Below is a small trained network, with its code and all its weights. Each question gives an input and a target symbol and asks what happens when units are switched off, that is, made to give their printed mean instead of their output.

import numpy as np


def w(rows, s, z=0):
    codes = np.array(rows[::2]) - 128.0
    scale = np.full(codes.shape[1], s)
    scale[-1] = z or s
    return codes * scale


def softmax(a):
    e = np.exp(a - a.max(-1, keepdims=True))
    return e / e.sum(-1, keepdims=True)


def log_softmax(a):
    a = a - a.max(-1, keepdims=True)
    return a - np.log(np.exp(a).sum(-1, keepdims=True))


def net(x, mask):
    ids = ['ΓΠΦελτ'.index(c) for c in x.split()]
    T = len(ids)
    res = E[ids] + P[:T]
    u = 0
    for l in range(2):
        r = res
        for j in range(3):
            rows = slice(4 * j, 4 * j + 4)
            q, k, v = (r @ M[l][rows].T for M in (Q, K, V))
            z = softmax(np.where(np.tri(T) > 0, q @ k.T / 4**0.5, -1e9)) @ v
            o = O[l][rows]
            res = res + np.where(mask[u + j], z, o[:, -1]) @ o[:, :-1]
        u += 3
    return log_softmax(res[-1] @ U[:, :-1].T + U[:, -1])


Q, K, V, O = {}, {}, {}, {}
E = w([
[120,162,85,199,152,144,147,208],'Γ',
[81,146,208,194,115,54,109,136],'Π',
[84,73,69,167,98,123,251,56],'Φ',
[136,143,160,147,182,167,129,47],'ε',
[106,151,208,155,90,169,207,196],'λ',
[34,76,79,121,42,239,83,177],'τ',
],0.02)
P = w([
[124,233,126,27,126,74,70,2],'0',
[107,194,112,69,176,97,105,48],'1',
[97,153,115,91,195,117,122,64],'2',
[116,126,115,115,205,119,120,95],'3',
[123,96,129,135,214,125,121,104],'4',
[131,73,139,153,212,136,115,116],'5',
[145,59,152,173,212,142,115,113],'6',
[152,40,165,191,202,157,105,128],'7',
[168,37,167,212,202,150,98,129],'8',
[176,24,190,220,199,160,103,140],'9',
],0.0083)
Q[0] = w([
[175,138,130,159,191,140,97,43],'L0H0',
[230,89,93,15,122,145,68,121],'L0H0',
[50,33,80,223,180,39,150,145],'L0H0',
[113,192,113,23,180,142,157,111],'L0H0',
[171,152,91,81,83,173,73,149],'L0H1',
[73,47,210,152,111,123,144,105],'L0H1',
[185,88,87,116,102,140,99,151],'L0H1',
[137,177,83,66,37,55,142,146],'L0H1',
[125,153,178,245,250,137,195,119],'L0H2',
[62,147,106,105,125,115,85,131],'L0H2',
[167,162,96,146,175,102,121,98],'L0H2',
[143,90,175,133,147,100,155,152],'L0H2',
],0.012)
K[0] = w([
[170,150,91,65,202,152,75,55],'L0H0',
[84,203,24,131,132,32,86,132],'L0H0',
[161,2,171,170,194,169,128,181],'L0H0',
[76,195,113,8,156,145,136,144],'L0H0',
[94,192,128,120,110,116,179,126],'L0H1',
[184,103,136,236,166,175,90,119],'L0H1',
[144,173,162,75,158,110,137,106],'L0H1',
[111,181,96,67,166,89,119,116],'L0H1',
[155,74,213,255,162,152,192,144],'L0H2',
[102,123,101,71,85,164,133,131],'L0H2',
[143,163,155,175,128,133,166,116],'L0H2',
[197,92,63,145,153,105,150,104],'L0H2',
],0.011)
V[0] = w([
[201,105,133,107,127,149,155,141],'L0H0',
[58,176,178,59,96,127,183,180],'L0H0',
[120,175,106,143,58,173,109,123],'L0H0',
[143,130,181,82,190,233,120,117],'L0H0',
[162,139,79,158,59,142,79,150],'L0H1',
[102,105,28,177,125,155,79,96],'L0H1',
[43,125,164,80,178,171,117,141],'L0H1',
[77,111,189,81,100,157,120,79],'L0H1',
[107,67,151,85,91,159,123,194],'L0H2',
[99,77,119,1,110,75,175,175],'L0H2',
[63,122,53,182,146,105,185,121],'L0H2',
[193,176,165,176,48,163,198,132],'L0H2',
],0.0082)
O[0] = w([
[143,98,157,122,191,142,120,108,122],'L0H0',
[227,100,163,179,17,141,125,126,255],'L0H0',
[159,107,127,168,193,59,189,167,119],'L0H0',
[118,174,209,234,224,183,155,86,231],'L0H0',
[80,93,126,40,107,152,114,188,60],'L0H1',
[91,170,115,139,112,131,127,195,87],'L0H1',
[67,152,94,197,39,151,143,131,200],'L0H1',
[100,185,126,156,87,168,137,48,172],'L0H1',
[119,124,169,192,67,153,105,3,145],'L0H2',
[193,154,195,130,174,144,99,65,63],'L0H2',
[119,113,184,99,130,157,80,212,167],'L0H2',
[184,12,163,171,169,183,106,176,235],'L0H2',
],0.0064,0.0071)
Q[1] = w([
[167,72,133,149,157,136,99,77],'L1H0',
[215,123,113,70,197,198,193,92],'L1H0',
[159,136,211,138,110,167,191,151],'L1H0',
[104,144,107,175,140,209,160,156],'L1H0',
[124,142,173,75,163,144,134,139],'L1H1',
[123,115,149,97,98,145,214,123],'L1H1',
[116,184,181,165,116,172,112,191],'L1H1',
[83,95,97,162,141,149,114,73],'L1H1',
[147,105,79,73,128,164,137,103],'L1H2',
[129,104,122,125,116,120,246,136],'L1H2',
[58,165,186,118,171,100,94,94],'L1H2',
[156,161,101,145,144,77,129,141],'L1H2',
],0.013)
K[1] = w([
[102,102,130,162,85,161,189,201],'L1H0',
[253,85,83,76,107,199,204,103],'L1H0',
[157,87,135,214,153,96,81,87],'L1H0',
[61,45,107,131,127,181,82,125],'L1H0',
[142,128,138,150,182,108,148,73],'L1H1',
[190,133,166,182,137,152,96,118],'L1H1',
[122,31,87,172,142,190,116,113],'L1H1',
[57,126,145,184,149,137,136,157],'L1H1',
[114,108,89,76,134,221,157,89],'L1H2',
[141,43,81,180,146,105,156,104],'L1H2',
[78,199,145,168,154,89,121,80],'L1H2',
[176,144,109,50,125,58,134,153],'L1H2',
],0.011)
V[1] = w([
[116,55,99,147,111,101,83,113],'L1H0',
[99,83,178,79,222,151,170,109],'L1H0',
[98,125,160,148,105,84,23,89],'L1H0',
[100,146,165,190,97,16,158,133],'L1H0',
[187,134,88,90,120,150,255,118],'L1H1',
[194,231,157,127,170,147,102,166],'L1H1',
[170,121,147,71,123,240,75,131],'L1H1',
[156,117,79,156,68,122,38,163],'L1H1',
[188,136,83,37,133,194,247,158],'L1H2',
[92,111,94,197,141,92,126,73],'L1H2',
[184,208,64,86,105,232,100,58],'L1H2',
[86,105,129,122,175,135,140,154],'L1H2',
],0.0078)
O[1] = w([
[127,135,140,63,110,111,102,118,137],'L1H0',
[120,206,63,214,153,75,176,60,93],'L1H0',
[120,181,175,79,133,159,158,165,162],'L1H0',
[201,150,135,80,73,150,150,124,224],'L1H0',
[127,62,149,104,135,118,229,193,129],'L1H1',
[186,208,94,210,121,129,99,117,115],'L1H1',
[91,142,219,113,103,194,149,181,129],'L1H1',
[139,111,136,90,106,142,26,170,91],'L1H1',
[77,50,181,165,128,122,81,84,9],'L1H2',
[95,84,141,93,60,2,48,158,200],'L1H2',
[84,116,105,225,144,106,129,175,43],'L1H2',
[144,120,170,124,121,110,169,141,113],'L1H2',
],0.0077,0.011)
U = w([
[193,84,67,129,152,114,86,241,147],'Γ',
[188,160,105,2,77,136,148,47,60],'Π',
[91,8,102,32,81,91,208,63,106],'Φ',
[82,180,142,78,157,125,158,58,242],'ε',
[203,93,216,121,100,146,149,56,143],'λ',
[32,143,162,73,54,171,114,93,3],'τ',
],0.0055,0.0038)

Each question gives the input, a string of symbols that net reads in full, and the target symbol t.
The units are the heads (4 rows each of Q, K, V and O). Each row of codes is followed by its name. A weight is (code - 128) times the scale printed after its matrix; where a second scale follows, it is the last column's (O and U).
mask holds one flag per head, layer by layer. A switched-off head (its flag False) gives its mean, the last column of its rows in O, instead of its output. The means were averaged over made-up inputs and are rounded, as every weight is.
A unit's drop is (log p(t) with every unit on - log p(t) with that unit switched off) / (log p(t) with every unit on - log p(t) with every unit switched off).
The circuit of an input: a set's keep is (log p(t) with only the set's units on - log p(t) with every unit switched off) / (log p(t) with every unit on - log p(t) with every unit switched off). Starting from all 6 units, units are removed one at a time, each time the one whose removal leaves the highest keep (on an exact tie, the one counted first), for as long as the keep stays at least 0.8.
circuit, biggest first: the units of the circuit, biggest drop first
most important unit: the unit with the biggest drop
which heads matter: for each layer, one digit per head in row order, 1 if its drop is at least 0.15 and else 0, layers parted by /
drop of u: that unit's drop, to one decimal
input Φ Π ε τ Π ε Π, target ε: which heads matter : 101 / 000
input Π λ Π λ Π Π λ, target Π: which heads matter : 000 / 101
input λ Φ λ λ Π λ λ Γ λ, target Γ: circuit, biggest first : L0H1
input Π λ Π Π Γ Π Γ Π, target Γ: which heads matter : 111 / 010
input λ Φ λ Γ Π Γ, target Π: circuit, biggest first : L1H2, L0H1
input Γ Γ Γ Γ Π ε, target ε: circuit, biggest first : L0H0, L0H2
input λ Φ ε Γ, target ε: circuit, biggest first : L1H0, L0H0
input ε Γ λ Γ τ Φ, target τ: circuit, biggest first : L0H1, L0H2, L1H0
input Γ Π λ λ λ λ Γ, target λ: which heads matter : 011 / 001
input Φ ε Φ, target ε: circuit, biggest first : L0H0, L1H1
input Γ ε ε Π λ λ λ τ λ, target τ: circuit, biggest first : L0H1, L1H1
input λ Γ ε τ Γ λ, target Γ: circuit, biggest first : L0H1, L0H2, L0H0, L1H1
input Φ Π Π λ ε λ, target ε: circuit, biggest first : L1H0, L0H0
input τ Γ λ λ λ ε Γ λ, target ε: circuit, biggest first : L1H0, L0H0, L0H2
input Π Φ λ Π Π Π Π Γ Π Γ, target Π: circuit, biggest first : L1H2, L1H0
input λ Π τ Φ λ ε λ Π λ, target Π: circuit, biggest first : L1H2
input ε λ λ Π Φ Φ Π, target Φ: which heads matter : 100 / 010
input Π Φ Π, target Φ: which heads matter : 101 / 010
input Π Π ε, target ε: which heads matter : 100 / 000
input λ λ Φ Φ λ λ ε τ Γ Γ, target τ: most important unit : L1H1
input λ λ Φ Φ λ, target Φ: drop of L1H1 : 1.6
input λ λ Γ λ Γ, target λ: drop of L0H2 : 0.2
input Φ τ Π Γ Γ λ Π ε Π ε, target Π: drop of L1H2 : 1.7
